Below is a small trained network, with its code and all its weights. Each question gives an input and a class and asks what happens when units are switched off, that is, made to give their printed mean instead of their output.

import numpy as np


def w(rows, s, z=0):
    codes = np.array(rows[::2]) - 128.0
    scale = np.full(codes.shape[1], s)
    scale[-1] = z or s
    return codes * scale


def norm(h):
    return h / np.sqrt((h * h).mean(-1, keepdims=True) + 1e-5)


def f(y):
    return np.maximum(y, 0)


def log_softmax(a):
    a = a - a.max(-1, keepdims=True)
    return a - np.log(np.exp(a).sum(-1, keepdims=True))


def net(x, mask):
    res = np.array(x, float).reshape(1, 8) / 4 @ E
    u = 0
    for l in range(3):
        y = f(norm(res) @ A[l][:, :-1].T + A[l][:, -1])
        res = res + np.where(mask[u : u + 9], y, B[l][:, -1]) @ B[l][:, :-1]
        u += 9
    return log_softmax(norm(res)[-1] @ U[:, :-1].T + U[:, -1])


A, B = {}, {}
E = w([
[172,185,194,138,143],'x0',
[174,140,188,142,144],'x1',
[190,146,114,173,178],'x2',
[109,250,102,49,166],'x3',
[139,93,89,66,203],'x4',
[127,111,153,114,138],'x5',
[139,126,54,146,153],'x6',
[156,109,142,143,153],'x7',
],0.0022)
A[0] = w([
[164,214,180,90,252,33],'L0N1',
[114,101,28,160,178,143],'L0N2',
[81,150,91,56,90,55],'L0N3',
[179,59,201,98,87,50],'L0N4',
[122,196,97,248,71,4],'L0N5',
[168,72,254,109,67,80],'L0N6',
[87,132,130,162,108,67],'L0N7',
[98,97,145,120,53,176],'L0N8',
[48,159,138,97,123,73],'L0N9',
],0.0043,0.0019)
B[0] = w([
[210,220,34,176,173,237],'L0N1',
[188,79,178,97,89,250],'L0N2',
[51,151,210,33,151,190],'L0N3',
[12,107,173,239,173,201],'L0N4',
[152,143,225,119,26,192],'L0N5',
[47,197,112,153,213,248],'L0N6',
[157,169,125,137,118,149],'L0N7',
[153,160,102,130,177,245],'L0N8',
[110,130,125,2,163,177],'L0N9',
],0.0038,0.0022)
A[1] = w([
[176,7,69,127,114,66],'L1N1',
[110,198,156,150,133,140],'L1N2',
[196,106,198,183,147,156],'L1N3',
[169,172,90,62,98,148],'L1N4',
[48,105,156,180,168,49],'L1N5',
[152,33,17,140,138,120],'L1N6',
[142,125,126,252,163,255],'L1N7',
[50,9,147,152,108,221],'L1N8',
[122,212,167,121,95,191],'L1N9',
],0.0039,0.0018)
B[1] = w([
[253,51,157,21,166,187],'L1N1',
[155,61,58,131,97,185],'L1N2',
[83,135,87,88,112,193],'L1N3',
[69,106,149,181,173,183],'L1N4',
[147,138,227,182,178,176],'L1N5',
[178,54,214,134,138,192],'L1N6',
[50,118,147,53,126,252],'L1N7',
[170,186,90,141,237,248],'L1N8',
[150,41,83,148,56,204],'L1N9',
],0.0038,0.0034)
A[2] = w([
[16,95,58,22,141,8],'L2N1',
[242,238,81,157,144,62],'L2N2',
[136,164,118,167,28,104],'L2N3',
[100,245,150,166,142,159],'L2N4',
[110,157,102,106,254,197],'L2N5',
[118,77,154,94,182,59],'L2N6',
[110,129,127,88,145,73],'L2N7',
[149,62,186,184,119,69],'L2N8',
[68,92,153,213,189,145],'L2N9',
],0.0036,0.0016)
B[2] = w([
[104,201,172,59,122,180],'L2N1',
[130,188,3,200,161,182],'L2N2',
[159,92,145,185,63,157],'L2N3',
[168,50,91,153,244,188],'L2N4',
[106,135,128,170,13,253],'L2N5',
[175,159,157,165,74,175],'L2N6',
[127,129,132,106,96,143],'L2N7',
[96,218,118,71,129,160],'L2N8',
[41,95,210,166,208,196],'L2N9',
],0.0035,0.0036)
U = w([
[53,176,132,3,110,112],'0',
[238,14,155,75,166,79],'1',
[190,194,32,183,179,249],'2',
[40,90,219,204,213,170],'3',
[144,108,155,182,7,8],'4',
],0.013,0.0012)

Each question gives the input, the list of numbers given to net, and the class t.
The units are the neurons (one row each of A and B). Each row of codes is followed by its name. A weight is (code - 128) times the scale printed after its matrix; where a second scale follows, it is the last column's (A, B and U).
mask holds one flag per neuron, layer by layer. A switched-off neuron (its flag False) gives its mean, the last column of its row in B, instead of its output. The means were averaged over made-up inputs and are rounded, as every weight is.
A unit's drop is (log p(t) with every unit on - log p(t) with that unit switched off) / (log p(t) with every unit on - log p(t) with every unit switched off).
The circuit of an input: a set's keep is (log p(t) with only the set's units on - log p(t) with every unit switched off) / (log p(t) with every unit on - log p(t) with every unit switched off). Starting from the 12 units with the biggest drops (on a tie, the unit counted first), units are removed one at a time, each time the one whose removal leaves the highest keep (on an exact tie, the one counted first), for as long as the keep stays at least 0.8.
circuit, biggest first: the units of the circuit, biggest drop first
top k neurons: the k neurons with the biggest drops, biggest first
top k neurons in layer l: the k neurons of layer l with the biggest drops, biggest first
drop of u: that unit's drop, to one decimal
input [3,7,-8,7,6,8,8,-1], class 2: circuit, biggest first => [L0N1]
input [8,8,1,1,0,5,-4,5], class 2: circuit, biggest first => [L0N1; L2N2]
input [1,-3,8,3,-7,-5,4,-6], class 4: top 2 neurons => [L0N5; L1N8]
input [-4,-7,-4,-5,-3,3,0,1], class 1: top 2 neurons => [L1N1; L0N6]
input [-6,-5,-7,0,-7,0,8,6], class 0: top 2 neurons in layer 2 => [L2N1; L2N4]
input [-4,-7,6,8,-6,-4,-2,-1], class 0: top 2 neurons => [L0N3; L0N9]
input [-2,-4,3,1,5,7,1,-5], class 1: top 2 neurons => [L0N2; L0N6]
input [2,4,-4,0,4,6,6,-3], class 2: top 2 neurons => [L0N1; L1N7]
input [-5,3,4,4,-5,-5,-6,5], class 4: top 2 neurons => [L1N8; L1N9]
input [-5,-7,4,4,1,8,4,-1], class 0: top 2 neurons => [L0N3; L2N1]
input [-3,-4,-6,-2,-7,-1,-6,-7], class 0: top 4 neurons in layer 2 => [L2N5; L2N1; L2N9; L2N6]
input [1,3,3,3,-8,-1,3,3], class 4: top 2 neurons in layer 1 => [L1N8; L1N9]
input [5,-3,5,-5,-7,7,5,-5], class 4: drop of L0N5 => 1.8
input [0,4,1,2,0,-8,-4,6], class 2: drop of L0N1 => 3.1
input [6,-3,4,-4,0,-5,1,-4], class 4: top neuron => [L0N5]
